Below is a small trained network, with its code and all its weights. Each question gives an input and a class and asks what happens when units are switched off, that is, made to give their printed mean instead of their output.

import numpy as np


def w(rows, s, z=0):
    codes = np.array(rows[::2]) - 128.0
    scale = np.full(codes.shape[1], s)
    scale[-1] = z or s
    return codes * scale


def f(y):
    return y / 2 * (1 + np.tanh(0.7978845608 * (y + 0.044715 * y**3)))


def log_softmax(a):
    a = a - a.max(-1, keepdims=True)
    return a - np.log(np.exp(a).sum(-1, keepdims=True))


def net(x, mask):
    res = np.array(x, float).reshape(1, 4) / 4 @ E
    y = f(res @ A[0][:, :-1].T + A[0][:, -1])
    res = res + np.where(mask, y, B[0][:, -1]) @ B[0][:, :-1]
    return log_softmax(res[-1] @ U[:, :-1].T + U[:, -1])


A, B = {}, {}
E = w([
[112,176,90,188,128,129,63,37,155,52],'x0',
[120,60,177,136,165,86,21,135,110,155],'x1',
[174,254,122,66,198,85,94,123,150,239],'x2',
[173,64,51,145,189,182,147,59,172,197],'x3',
],0.0063)
A[0] = w([
[139,218,123,109,153,112,104,129,132,222,113],'neuron 1',
[125,215,174,131,108,97,105,204,112,96,129],'neuron 2',
[134,105,150,111,130,127,194,202,128,210,60],'neuron 3',
[141,194,125,120,138,125,106,122,139,166,99],'neuron 4',
[158,90,77,141,158,150,144,69,142,193,45],'neuron 5',
[112,85,153,129,142,115,18,116,119,178,125],'neuron 6',
[133,174,123,113,144,126,102,115,125,179,73],'neuron 7',
[128,102,75,141,144,142,133,84,126,195,254],'neuron 8',
[127,43,114,131,119,153,157,107,131,76,71],'neuron 9',
[128,83,152,125,140,118,34,124,112,164,64],'neuron 10',
[122,213,84,127,116,162,255,82,121,129,98],'neuron 11',
[127,193,89,152,134,135,57,28,141,67,81],'neuron 12',
],0.011,0.0047)
B[0] = w([
[104,29,140,159,122,131,166,122,123,50,245],'neuron 1',
[50,151,145,39,185,140,103,54,153,110,230],'neuron 2',
[87,109,99,114,138,126,132,170,94,247,195],'neuron 3',
[128,130,126,193,39,165,132,111,94,105,184],'neuron 4',
[13,248,83,152,51,123,69,99,81,163,209],'neuron 5',
[165,159,117,106,173,97,137,213,181,90,214],'neuron 6',
[90,132,89,205,58,127,122,139,94,113,169],'neuron 7',
[119,103,223,1,209,135,133,71,167,65,254],'neuron 8',
[35,105,112,161,103,108,137,145,101,70,218],'neuron 9',
[134,203,64,168,123,96,138,205,150,112,182],'neuron 10',
[165,172,101,142,177,64,95,245,181,89,254],'neuron 11',
[99,62,133,77,155,126,167,194,92,251,246],'neuron 12',
],0.016,0.0069)
U = w([
[100,64,121,197,87,127,150,126,96,50,146],'0',
[185,193,93,139,149,89,114,193,188,105,92],'1',
[127,92,124,103,134,128,151,156,85,247,126],'2',
[85,208,143,92,125,133,74,54,127,112,77],'3',
[215,94,173,95,157,147,131,66,164,108,255],'4',
[213,159,124,184,100,151,120,91,117,153,68],'5',
[213,151,109,180,85,137,119,93,121,169,68],'6',
],0.011,0.0049)

Each question gives the input, the list of numbers given to net, and the class t.
The units are the neurons (one row each of A and B). Each row of codes is followed by its name. A weight is (code - 128) times the scale printed after its matrix; where a second scale follows, it is the last column's (A, B and U).
mask holds one flag per neuron, in row order. A switched-off neuron (its flag False) gives its mean, the last column of its row in B, instead of its output. The means were averaged over made-up inputs and are rounded, as every weight is.
A unit's drop is (log p(t) with every unit on - log p(t) with that unit switched off) / (log p(t) with every unit on - log p(t) with every unit switched off).
The circuit of an input: a set's keep is (log p(t) with only the set's units on - log p(t) with every unit switched off) / (log p(t) with every unit on - log p(t) with every unit switched off). Starting from all 12 units, units are removed one at a time, each time the one whose removal leaves the highest keep (on an exact tie, the one counted first), for as long as the keep stays at least 0.8.
circuit, biggest first: the units of the circuit, biggest drop first
unit that matters most: the unit with the biggest drop
k most important neurons: the k neurons with the biggest drops, biggest first
drop of u: that unit's drop, to one decimal
input [7,-1,-5,3], class 2: most important neuron : (neuron 12)
input [6,-5,-1,-4], class 2: 3 most important neurons : (neuron 12; neuron 6; neuron 10)
input [-8,-7,-6,-5], class 2: 2 most important neurons : (neuron 3; neuron 6)
input [-6,5,5,-8], class 3: 2 most important neurons : (neuron 2; neuron 12)
input [-5,5,-1,-4], class 1: 4 most important neurons : (neuron 12; neuron 6; neuron 10; neuron 8)
input [4,3,-3,2], class 2: 2 most important neurons : (neuron 11; neuron 1)
input [4,5,-4,0], class 1: circuit, biggest first : (neuron 1; neuron 6)
input [-3,1,-2,5], class 3: 2 most important neurons : (neuron 12; neuron 5)
input [-5,-4,-4,0], class 2: 2 most important neurons : (neuron 1; neuron 3)
input [-7,7,2,-6], class 1: 3 most important neurons : (neuron 6; neuron 12; neuron 10)
input [3,2,-2,-3], class 4: circuit, biggest first : (neuron 5; neuron 9)
input [3,2,3,6], class 3: 2 most important neurons : (neuron 5; neuron 8)
input [4,5,-5,-6], class 3: 2 most important neurons : (neuron 11; neuron 1)
input [-1,4,5,2], class 0: 2 most important neurons : (neuron 1; neuron 11)
input [3,8,3,7], class 1: 3 most important neurons : (neuron 6; neuron 10; neuron 2)
input [1,-3,0,7], class 3: circuit, biggest first : (neuron 5)
input [3,-7,7,3], class 0: 2 most important neurons : (neuron 1; neuron 4)
input [2,6,3,5], class 1: 4 most important neurons : (neuron 6; neuron 10; neuron 2; neuron 9)
input [0,3,8,2], class 0: drop of neuron 1 : 0.2
input [8,4,-3,4], class 2: drop of neuron 12 : 1.0
input [2,8,5,-4], class 1: drop of neuron 10 : 0.3
input [8,0,-4,0], class 2: drop of neuron 11 : 0.0
input [-4,2,-3,5], class 3: unit that matters most : neuron 12
